Below is a small trained network, with its code and all its weights. Each question gives an input and a target symbol and asks what happens when units are switched off, that is, made to give their printed mean instead of their output.

import numpy as np


def w(rows, s, z=0):
    codes = np.array(rows[::2]) - 128.0
    scale = np.full(codes.shape[1], s)
    scale[-1] = z or s
    return codes * scale


def softmax(a):
    e = np.exp(a - a.max(-1, keepdims=True))
    return e / e.sum(-1, keepdims=True)


def log_softmax(a):
    a = a - a.max(-1, keepdims=True)
    return a - np.log(np.exp(a).sum(-1, keepdims=True))


def net(x, mask):
    ids = ['Φβζημστ'.index(c) for c in x.split()]
    T = len(ids)
    res = E[ids] + P[:T]
    u = 0
    for l in range(3):
        r = res
        for j in range(2):
            rows = slice(4 * j, 4 * j + 4)
            q, k, v = (r @ M[l][rows].T for M in (Q, K, V))
            z = softmax(np.where(np.tri(T) > 0, q @ k.T / 4**0.5, -1e9)) @ v
            o = O[l][rows]
            res = res + np.where(mask[u + j], z, o[:, -1]) @ o[:, :-1]
        u += 2
    return log_softmax(res[-1] @ U[:, :-1].T + U[:, -1])


Q, K, V, O = {}, {}, {}, {}
E = w([
[113,129,48,118,207,113,137,51,167,169,107],'Φ',
[214,209,98,157,151,3,182,135,63,122,72],'β',
[86,136,78,27,119,147,29,205,47,152,146],'ζ',
[210,68,143,81,28,41,89,119,127,163,115],'η',
[111,135,101,127,33,204,145,124,174,164,183],'μ',
[161,191,132,122,149,127,138,253,209,111,140],'σ',
[117,185,119,197,59,28,85,147,95,84,230],'τ',
],0.012)
P = w([
[69,180,146,118,140,12,113,100,216,131,80],'0',
[166,105,103,170,118,133,93,110,124,148,132],'1',
[186,202,153,101,143,166,136,89,62,213,171],'2',
[108,110,102,101,83,96,155,153,131,82,140],'3',
[173,47,134,169,176,130,109,135,117,127,157],'4',
[151,168,81,218,52,214,70,118,147,166,33],'5',
[71,113,118,113,84,123,172,151,60,79,149],'6',
[184,28,140,162,189,136,115,143,126,122,181],'7',
[157,181,125,135,122,153,24,35,164,93,165],'8',
[35,114,119,125,71,124,187,134,3,86,162],'9',
],0.014)
Q[0] = w([
[147,174,121,113,122,174,61,44,154,163,146],'L0H0',
[109,62,145,216,145,138,128,107,137,76,78],'L0H0',
[109,158,189,72,161,101,192,54,145,147,117],'L0H0',
[119,100,141,103,177,113,139,98,145,86,223],'L0H0',
[127,148,95,146,162,8,72,135,92,138,91],'L0H1',
[129,164,139,102,206,127,160,155,133,148,53],'L0H1',
[154,140,160,128,80,85,124,105,181,114,139],'L0H1',
[79,182,160,161,159,150,146,151,161,41,154],'L0H1',
],0.012)
K[0] = w([
[155,181,109,162,79,192,117,109,192,180,66],'L0H0',
[201,53,112,110,209,157,183,68,116,104,255],'L0H0',
[109,137,53,92,163,67,92,59,187,118,50],'L0H0',
[96,117,28,169,101,138,91,178,202,46,125],'L0H0',
[149,133,108,152,150,44,66,116,37,100,79],'L0H1',
[135,149,63,67,225,148,94,176,98,100,71],'L0H1',
[179,145,218,142,113,136,61,124,139,133,162],'L0H1',
[142,210,90,203,172,134,170,188,156,70,195],'L0H1',
],0.0099)
V[0] = w([
[83,13,226,54,92,186,95,95,81,140,117],'L0H0',
[163,127,178,202,172,156,60,227,144,92,202],'L0H0',
[153,253,198,41,188,60,103,196,98,82,92],'L0H0',
[54,160,68,147,211,234,229,151,194,49,180],'L0H0',
[98,152,126,122,125,95,84,158,42,93,113],'L0H1',
[34,61,91,149,97,78,161,37,72,105,154],'L0H1',
[123,163,128,93,53,174,163,24,49,86,98],'L0H1',
[153,216,71,122,104,116,32,100,146,158,156],'L0H1',
],0.0058)
O[0] = w([
[169,228,158,123,233,135,77,171,107,85,122,79],'L0H0',
[136,16,123,115,171,142,118,38,181,65,59,112],'L0H0',
[133,161,154,48,128,182,188,54,195,108,179,178],'L0H0',
[68,79,254,122,54,105,88,91,58,174,45,38],'L0H0',
[130,117,131,120,125,246,173,133,203,174,115,174],'L0H1',
[136,98,215,71,158,114,133,205,198,111,133,148],'L0H1',
[110,166,146,159,219,178,119,161,143,47,87,118],'L0H1',
[94,101,25,102,224,133,168,79,146,183,49,253],'L0H1',
],0.006,0.0057)
Q[1] = w([
[225,181,183,143,44,163,121,136,197,84,177],'L1H0',
[92,102,141,55,97,165,63,254,158,64,136],'L1H0',
[73,80,77,184,72,190,19,82,125,76,242],'L1H0',
[119,113,32,77,145,227,75,111,88,201,162],'L1H0',
[189,119,173,113,175,202,209,148,89,184,166],'L1H1',
[105,38,139,98,188,71,115,168,129,88,216],'L1H1',
[171,110,93,98,157,152,97,120,80,108,76],'L1H1',
[118,186,165,105,52,142,166,151,119,59,71],'L1H1',
],0.0082)
K[1] = w([
[167,151,186,165,57,139,143,124,156,93,148],'L1H0',
[122,115,131,66,103,162,93,183,126,102,144],'L1H0',
[70,121,154,167,122,142,8,91,167,128,212],'L1H0',
[104,134,126,110,138,187,76,118,155,190,126],'L1H0',
[124,112,182,48,161,73,138,158,152,162,172],'L1H1',
[121,70,102,133,142,127,136,166,154,81,83],'L1H1',
[120,145,68,87,133,149,139,134,132,152,67],'L1H1',
[124,131,93,82,106,116,126,100,68,82,142],'L1H1',
],0.012)
V[1] = w([
[192,59,143,120,175,137,130,138,122,94,118],'L1H0',
[137,140,104,152,138,94,154,92,135,141,107],'L1H0',
[148,104,157,180,126,147,85,77,186,158,143],'L1H0',
[68,113,98,112,113,128,126,116,84,2,97],'L1H0',
[201,120,136,126,113,144,132,165,158,151,83],'L1H1',
[103,89,112,59,172,120,129,167,120,100,47],'L1H1',
[172,72,74,87,141,182,160,164,37,115,148],'L1H1',
[154,99,110,128,187,168,158,69,53,128,88],'L1H1',
],0.0077)
O[1] = w([
[125,120,139,234,174,161,171,174,88,85,80,2],'L1H0',
[99,70,93,81,116,115,47,153,62,158,146,171],'L1H0',
[162,229,99,114,113,103,104,150,8,101,79,81],'L1H0',
[182,60,81,129,172,139,113,169,206,84,82,14],'L1H0',
[85,134,143,137,98,75,164,141,209,93,92,107],'L1H1',
[150,221,170,137,72,58,156,175,140,191,179,116],'L1H1',
[24,126,175,152,58,176,105,87,153,133,220,162],'L1H1',
[65,118,123,253,139,101,63,120,207,70,231,94],'L1H1',
],0.0064,0.0043)
Q[2] = w([
[157,122,32,186,73,130,73,180,163,75,82],'L2H0',
[120,173,159,138,127,124,101,108,179,48,51],'L2H0',
[115,185,163,118,172,113,141,39,220,125,75],'L2H0',
[185,105,108,175,125,124,201,170,150,130,62],'L2H0',
[141,134,77,105,173,30,120,98,168,96,143],'L2H1',
[64,224,137,156,149,241,140,56,142,148,92],'L2H1',
[171,166,146,194,148,123,125,141,127,250,116],'L2H1',
[125,174,139,168,158,160,2,79,121,73,88],'L2H1',
],0.009)
K[2] = w([
[209,125,136,122,123,198,78,78,56,114,174],'L2H0',
[151,151,106,174,127,158,41,61,164,140,115],'L2H0',
[178,182,81,87,110,109,47,93,206,182,109],'L2H0',
[225,103,172,133,208,106,108,81,145,155,135],'L2H0',
[142,87,38,215,195,141,106,69,170,120,109],'L2H1',
[1,206,102,94,108,164,193,127,37,122,129],'L2H1',
[153,162,124,113,155,40,138,87,55,129,185],'L2H1',
[119,128,43,97,106,223,58,108,74,128,186],'L2H1',
],0.0087)
V[2] = w([
[76,141,133,95,145,173,182,135,17,102,182],'L2H0',
[115,228,77,67,146,133,21,108,145,133,78],'L2H0',
[171,77,124,233,106,196,152,113,139,151,150],'L2H0',
[106,200,107,180,66,86,214,58,128,181,51],'L2H0',
[233,128,76,174,70,155,76,162,80,126,184],'L2H1',
[213,68,176,96,67,200,118,168,102,156,178],'L2H1',
[108,113,120,89,253,165,126,175,235,140,157],'L2H1',
[150,106,125,103,164,56,37,50,177,178,104],'L2H1',
],0.0067)
O[2] = w([
[199,135,127,138,79,182,123,170,84,136,107,160],'L2H0',
[129,90,190,207,117,134,105,101,161,178,167,247],'L2H0',
[141,170,114,164,125,34,190,104,97,119,108,26],'L2H0',
[111,128,112,123,174,2,133,233,167,211,96,161],'L2H0',
[122,144,48,103,127,76,63,113,123,98,146,124],'L2H1',
[123,163,123,99,182,43,33,61,134,119,97,133],'L2H1',
[145,153,179,137,99,113,153,151,140,224,118,155],'L2H1',
[153,163,105,60,82,171,107,94,71,85,87,201],'L2H1',
],0.0086,0.011)
U = w([
[100,89,145,172,209,110,69,195,79,152,123,62],'Φ',
[153,186,93,135,181,128,150,181,101,143,130,91],'β',
[224,91,123,157,168,200,141,108,112,133,82,39],'ζ',
[136,214,166,113,173,101,102,76,115,123,157,96],'η',
[85,219,164,125,38,117,129,159,5,133,114,176],'μ',
[110,71,168,114,166,109,146,114,202,121,70,254],'σ',
[54,133,87,84,108,125,203,103,122,90,177,143],'τ',
],0.012,0.0071)

Each question gives the input, a string of symbols that net reads in full, and the target symbol t.
The units are the heads (4 rows each of Q, K, V and O). Each row of codes is followed by its name. A weight is (code - 128) times the scale printed after its matrix; where a second scale follows, it is the last column's (O and U).
mask holds one flag per head, layer by layer. A switched-off head (its flag False) gives its mean, the last column of its rows in O, instead of its output. The means were averaged over made-up inputs and are rounded, as every weight is.
A unit's drop is (log p(t) with every unit on - log p(t) with that unit switched off) / (log p(t) with every unit on - log p(t) with every unit switched off).
The circuit of an input: a set's keep is (log p(t) with only the set's units on - log p(t) with every unit switched off) / (log p(t) with every unit on - log p(t) with every unit switched off). Starting from all 6 units, units are removed one at a time, each time the one whose removal leaves the highest keep (on an exact tie, the one counted first), for as long as the keep stays at least 0.8.
circuit, biggest first: the units of the circuit, biggest drop first
unit that matters most: the unit with the biggest drop
heads that matter: for each layer, one digit per head in row order, 1 if its drop is at least 0.15 and else 0, layers parted by /
input Φ ζ ζ σ Φ τ μ, target σ: circuit, biggest first : (L1H0; L0H1)
input μ β μ τ ζ σ, target Φ: circuit, biggest first : (L2H1; L0H0)
input ζ ζ ζ Φ η τ, target η: circuit, biggest first : (L0H0; L2H1)
input ζ ζ μ τ β Φ ζ τ σ, target μ: heads that matter : 11 / 00 / 00
input ζ ζ Φ μ η τ Φ η σ, target ζ: unit that matters most : L0H0
input σ η ζ β η Φ ζ τ η, target μ: heads that matter : 10 / 00 / 00
input ζ Φ Φ ζ τ, target τ: heads that matter : 11 / 10 / 11
input τ σ ζ, target ζ: heads that matter : 11 / 01 / 01
input Φ η ζ Φ ζ Φ, target η: circuit, biggest first : (L2H1; L0H0)
input ζ ζ ζ β μ, target μ: heads that matter : 01 / 10 / 10
input ζ ζ τ, target η: heads that matter : 10 / 10 / 00
input ζ ζ σ, target η: heads that matter : 10 / 10 / 00
input ζ μ ζ ζ σ τ τ β, target β: circuit, biggest first : (L2H0; L1H0)
input ζ η η ζ τ Φ η σ ζ τ, target τ: heads that matter : 01 / 10 / 10
input Φ β ζ Φ Φ μ ζ ζ, target ζ: heads that matter : 00 / 00 / 10
input η ζ τ ζ τ Φ σ ζ ζ, target μ: circuit, biggest first : (L0H0)
input μ ζ τ ζ ζ Φ τ β Φ η, target σ: heads that matter : 01 / 10 / 01
input β τ ζ ζ ζ Φ ζ τ ζ μ, target σ: circuit, biggest first : (L0H1; L2H1)
input Φ μ ζ τ Φ ζ μ η, target η: circuit, biggest first : (L2H1; L0H1)
input τ ζ σ, target ζ: unit that matters most : L1H1
input Φ ζ μ σ β τ ζ ζ Φ Φ, target μ: heads that matter : 10 / 00 / 10
input β η ζ ζ ζ ζ β, target τ: heads that matter : 10 / 10 / 00
input μ Φ τ, target Φ: circuit, biggest first : (L2H0; L1H1)
input β η ζ Φ ζ μ, target η: heads that matter : 10 / 00 / 01
input Φ β η, target μ: heads that matter : 10 / 10 / 01
input ζ ζ ζ μ τ ζ, target η: heads that matter : 10 / 01 / 01
input ζ ζ μ β ζ μ ζ μ μ, target Φ: circuit, biggest first : (L0H0; L2H1)
input Φ ζ η Φ η Φ, target β: unit that matters most : L0H0
input ζ μ ζ τ ζ μ ζ τ τ, target Φ: circuit, biggest first : (L0H0; L1H1)
